Here is a tiny trained network, its code and every weight. The questions are about switching its units off for an input and a class, where a switched-off unit gives its printed mean instead of its output.

import numpy as np


def w(rows, s, z=0):
    codes = np.array(rows[::2]) - 128.0
    scale = np.full(codes.shape[1], s)
    scale[-1] = z or s
    return codes * scale


def f(y):
    return np.maximum(y, 0)


def log_softmax(a):
    a = a - a.max(-1, keepdims=True)
    return a - np.log(np.exp(a).sum(-1, keepdims=True))


def net(x, mask):
    res = np.array(x, float).reshape(1, 7) / 4 @ E
    y = f(res @ A[0][:, :-1].T + A[0][:, -1])
    res = res + np.where(mask, y, B[0][:, -1]) @ B[0][:, :-1]
    return log_softmax(res[-1] @ U[:, :-1].T + U[:, -1])


A, B = {}, {}
E = w([
[90,221,138,99,216],'x0',
[134,170,198,29,62],'x1',
[138,122,114,96,133],'x2',
[111,129,147,159,128],'x3',
[135,124,117,106,132],'x4',
[2,149,81,116,82],'x5',
[132,129,125,126,126],'x6',
],0.014)
A[0] = w([
[57,189,151,142,167,167],'n1',
[102,123,86,146,137,176],'n2',
[107,123,31,131,134,179],'n3',
[121,9,180,118,16,249],'n4',
[174,14,60,204,112,200],'n5',
[143,68,109,167,162,220],'n6',
[155,112,167,74,116,144],'n7',
[90,154,132,147,128,112],'n8',
[196,97,226,90,138,189],'n9',
[133,191,124,132,246,208],'n10',
[178,117,179,113,33,184],'n11',
[201,112,178,131,173,255],'n12',
[198,20,168,183,122,129],'n13',
[87,185,112,127,88,96],'n14',
[127,139,78,149,187,156],'n15',
[69,108,88,131,205,152],'n16',
[176,80,107,177,148,195],'n17',
[146,57,46,190,140,222],'n18',
[140,114,125,179,177,205],'n19',
[162,212,181,134,69,228],'n20',
[71,244,200,36,105,170],'n21',
[26,142,59,118,79,216],'n22',
],0.012,0.0056)
B[0] = w([
[148,182,109,84,124,205],'n1',
[191,109,137,104,72,178],'n2',
[141,169,170,127,66,194],'n3',
[103,8,106,122,101,234],'n4',
[153,128,195,61,157,244],'n5',
[163,151,138,66,115,198],'n6',
[111,100,132,181,138,170],'n7',
[125,139,141,101,112,160],'n8',
[130,96,123,138,163,199],'n9',
[192,209,59,149,159,216],'n10',
[85,52,84,159,155,194],'n11',
[151,112,92,130,192,201],'n12',
[140,102,119,64,147,208],'n13',
[110,104,133,67,120,177],'n14',
[187,188,79,117,106,184],'n15',
[136,213,109,147,72,199],'n16',
[149,129,132,50,126,196],'n17',
[139,162,175,83,115,234],'n18',
[170,142,99,95,117,189],'n19',
[117,65,92,118,201,188],'n20',
[64,124,125,83,209,251],'n21',
[124,129,161,59,19,253],'n22',
],0.011,0.019)
U = w([
[121,137,165,73,160,253],'0',
[212,167,96,183,153,88],'1',
[156,117,226,137,51,114],'2',
[129,182,78,141,66,39],'3',
[141,59,92,182,158,91],'4',
[122,145,144,191,247,94],'5',
[52,82,77,147,62,65],'6',
],0.012,0.0044)

Each question gives the input, the list of numbers given to net, and the class t.
The units are the neurons (one row each of A and B). Each row of codes is followed by its name. A weight is (code - 128) times the scale printed after its matrix; where a second scale follows, it is the last column's (A, B and U).
mask holds one flag per neuron, in row order. A switched-off neuron (its flag False) gives its mean, the last column of its row in B, instead of its output. The means were averaged over made-up inputs and are rounded, as every weight is.
A unit's drop is (log p(t) with every unit on - log p(t) with that unit switched off) / (log p(t) with every unit on - log p(t) with every unit switched off).
unit that matters most: the unit with the biggest drop
top k neurons: the k neurons with the biggest drops, biggest first
drop when u is switched off: that unit's drop, to one decimal
input [3,0,-4,-6,-8,-7,-8], class 1: unit that matters most : n21
input [1,-3,-3,-7,7,-3,8], class 1: top 2 neurons : n21, n22
input [-8,2,3,2,-8,-5,-7], class 4: top 2 neurons : n4, n11
input [0,1,-4,2,-4,7,-2], class 6: top 2 neurons : n5, n18
input [5,-6,7,4,0,0,-1], class 1: top 2 neurons : n10, n22
input [-2,-8,7,1,-2,1,6], class 2: top 2 neurons : n21, n3
input [1,0,-7,2,-6,4,3], class 3: top 2 neurons : n5, n4
input [0,-2,2,-1,-5,6,0], class 2: top 2 neurons : n10, n22
input [-7,4,3,7,-1,0,-4], class 4: drop when n22 is switched off : 0.2
input [1,-2,-2,-8,0,-3,-7], class 1: drop when n22 is switched off : 0.1
input [-1,8,5,0,-4,3,-5], class 6: drop when n4 is switched off : 0.0
